Here is a tiny trained network, its code and every weight. The questions are about switching its units off for an input and a target symbol, where a switched-off unit gives its printed mean instead of its output.

import numpy as np


def w(rows, s, z=0):
    codes = np.array(rows[::2]) - 128.0
    scale = np.full(codes.shape[1], s)
    scale[-1] = z or s
    return codes * scale


def f(y):
    return y / 2 * (1 + np.tanh(0.7978845608 * (y + 0.044715 * y**3)))


def softmax(a):
    e = np.exp(a - a.max(-1, keepdims=True))
    return e / e.sum(-1, keepdims=True)


def log_softmax(a):
    a = a - a.max(-1, keepdims=True)
    return a - np.log(np.exp(a).sum(-1, keepdims=True))


def net(x, mask):
    ids = ['γδεζλμξφψω'.index(c) for c in x.split()]
    T = len(ids)
    res = E[ids] + P[:T]
    r = res
    for j in range(2):
        rows = slice(4 * j, 4 * j + 4)
        q, k, v = (r @ M[0][rows].T for M in (Q, K, V))
        z = softmax(np.where(np.tri(T) > 0, q @ k.T / 4**0.5, -1e9)) @ v
        o = O[0][rows]
        res = res + np.where(mask[j], z, o[:, -1]) @ o[:, :-1]
    y = f(res @ A[0][:, :-1].T + A[0][:, -1])
    res = res + np.where(mask[2:6], y, B[0][:, -1]) @ B[0][:, :-1]
    return log_softmax(res[-1] @ U[:, :-1].T + U[:, -1])


Q, K, V, O, A, B = {}, {}, {}, {}, {}, {}
E = w([
[83,131,134,93,158,65],'γ',
[57,142,191,114,117,130],'δ',
[85,202,156,88,78,168],'ε',
[90,150,166,167,161,134],'ζ',
[100,131,90,112,159,100],'λ',
[43,121,97,70,175,209],'μ',
[174,189,92,157,195,80],'ξ',
[77,108,114,117,255,194],'φ',
[102,140,158,86,109,175],'ψ',
[171,210,205,171,100,129],'ω',
],0.016)
P = w([
[255,120,142,7,68,89],'0',
[176,75,101,107,144,134],'1',
[61,99,8,186,83,234],'2',
[92,189,140,57,215,135],'3',
[172,45,180,102,160,109],'4',
[120,83,39,188,96,213],'5',
[56,192,155,57,229,137],'6',
[216,67,188,127,142,28],'7',
[132,89,63,199,54,178],'8',
[100,209,162,66,216,129],'9',
],0.0099)
Q[0] = w([
[85,124,135,68,122,106],'head 0',
[48,207,245,52,116,175],'head 0',
[72,151,192,125,130,57],'head 0',
[61,165,58,194,142,201],'head 0',
[114,240,187,86,194,150],'head 1',
[43,178,177,144,189,163],'head 1',
[87,227,136,2,171,72],'head 1',
[120,206,47,112,118,88],'head 1',
],0.0081)
K[0] = w([
[201,157,159,147,79,24],'head 0',
[124,96,71,65,103,160],'head 0',
[174,196,198,76,100,68],'head 0',
[221,167,155,186,64,106],'head 0',
[232,128,157,11,71,127],'head 1',
[157,161,160,24,164,125],'head 1',
[165,65,95,31,127,105],'head 1',
[206,131,112,84,149,116],'head 1',
],0.011)
V[0] = w([
[161,134,114,128,161,126],'head 0',
[79,50,156,202,122,111],'head 0',
[139,94,35,120,69,87],'head 0',
[54,190,117,84,148,177],'head 0',
[56,60,245,92,88,43],'head 1',
[154,189,176,151,26,164],'head 1',
[222,157,185,148,168,23],'head 1',
[71,243,224,128,135,68],'head 1',
],0.012)
O[0] = w([
[99,164,203,127,100,204,113],'head 0',
[75,185,146,85,157,72,25],'head 0',
[47,70,134,85,110,66,77],'head 0',
[121,40,111,143,160,172,199],'head 0',
[222,106,46,129,186,5,254],'head 1',
[222,177,140,63,20,149,169],'head 1',
[153,144,212,209,130,64,119],'head 1',
[208,196,35,185,88,115,206],'head 1',
],0.011,0.0078)
A[0] = w([
[45,122,251,48,104,2,164],'neuron 0',
[65,71,19,114,100,115,34],'neuron 1',
[77,82,92,221,113,163,84],'neuron 2',
[151,143,64,153,97,114,3],'neuron 3',
],0.0087,0.0037)
B[0] = w([
[119,115,56,186,210,159,143],'neuron 0',
[94,104,205,151,63,85,229],'neuron 1',
[86,217,142,21,124,60,202],'neuron 2',
[11,179,160,93,147,120,253],'neuron 3',
],0.012,0.008)
U = w([
[139,30,177,208,163,44,96],'γ',
[133,155,137,67,176,67,31],'δ',
[132,140,55,158,106,230,128],'ε',
[99,116,146,215,127,103,89],'ζ',
[95,31,152,221,152,129,202],'λ',
[72,52,68,139,95,182,142],'μ',
[77,106,175,254,117,139,79],'ξ',
[112,152,148,127,206,188,37],'φ',
[226,24,167,79,161,159,224],'ψ',
[142,149,206,166,134,126,3],'ω',
],0.0077,0.0065)

Each question gives the input, a string of symbols that net reads in full, and the target symbol t.
The units are the heads (4 rows each of Q, K, V and O) and the neurons (one row each of A and B). Each row of codes is followed by its name. A weight is (code - 128) times the scale printed after its matrix; where a second scale follows, it is the last column's (O, A, B and U).
mask holds one flag per unit, heads first, then neurons. A switched-off unit (its flag False) gives its mean, the last column of its rows in O or B, instead of its output. The means were averaged over made-up inputs and are rounded, as every weight is.
A unit's drop is (log p(t) with every unit on - log p(t) with that unit switched off) / (log p(t) with every unit on - log p(t) with every unit switched off).
The circuit of an input: a set's keep is (log p(t) with only the set's units on - log p(t) with every unit switched off) / (log p(t) with every unit on - log p(t) with every unit switched off). Starting from all 6 units, units are removed one at a time, each time the one whose removal leaves the highest keep (on an exact tie, the one counted first), for as long as the keep stays at least 0.8.
units of the circuit, in order: the units of the circuit, biggest drop first
most important unit: the unit with the biggest drop
top k neurons: the k neurons with the biggest drops, biggest first
heads that matter: for each layer, one digit per head in row order, 1 if its drop is at least 0.15 and else 0, layers parted by /
input δ δ δ μ, target δ: heads that matter : 01
input ψ δ ψ ζ, target ψ: heads that matter : 01
input μ λ λ φ δ δ ε ψ μ γ, target μ: most important unit : head 1
input ψ δ δ ξ ψ ζ λ, target ψ: units of the circuit, in order : (head 1; neuron 3; neuron 2)
input φ φ δ ξ μ δ μ ψ γ μ, target φ: units of the circuit, in order : (head 1; neuron 2)
input δ ψ δ ω λ δ δ ω φ, target ε: top 2 neurons : (neuron 1; neuron 2)
input λ γ δ ω γ ε γ ξ δ φ, target λ: heads that matter : 11
input φ ψ δ δ δ δ ψ, target φ: units of the circuit, in order : (head 1; neuron 2)
input δ δ φ φ δ δ, target δ: units of the circuit, in order : (neuron 2; head 1)
input δ γ δ δ ψ ψ, target μ: units of the circuit, in order : (head 1; neuron 1)
input φ ω γ δ δ δ γ, target φ: units of the circuit, in order : (head 1; neuron 2; neuron 0)
input δ λ ω ζ, target δ: units of the circuit, in order : (head 1; neuron 3)
input δ δ ξ δ δ ξ, target φ: top 2 neurons : (neuron 2; neuron 1)
input ξ δ γ γ, target ξ: units of the circuit, in order : (head 1)
input φ ψ ζ δ φ ω φ, target φ: units of the circuit, in order : (head 1; head 0; neuron 1)
input δ δ δ δ δ ψ μ ω, target ψ: heads that matter : 10
input ψ δ ω λ γ ψ λ, target ψ: heads that matter : 01
input φ δ δ φ γ ψ ψ δ ζ δ, target φ: units of the circuit, in order : (head 1; neuron 2; neuron 0)
input δ δ ω δ δ, target δ: heads that matter : 11
input δ ψ ψ ψ ψ γ ζ ω δ, target ε: most important unit : head 0
input φ δ γ δ δ μ λ δ ψ ζ, target φ: top 3 neurons : (neuron 2; neuron 1; neuron 0)
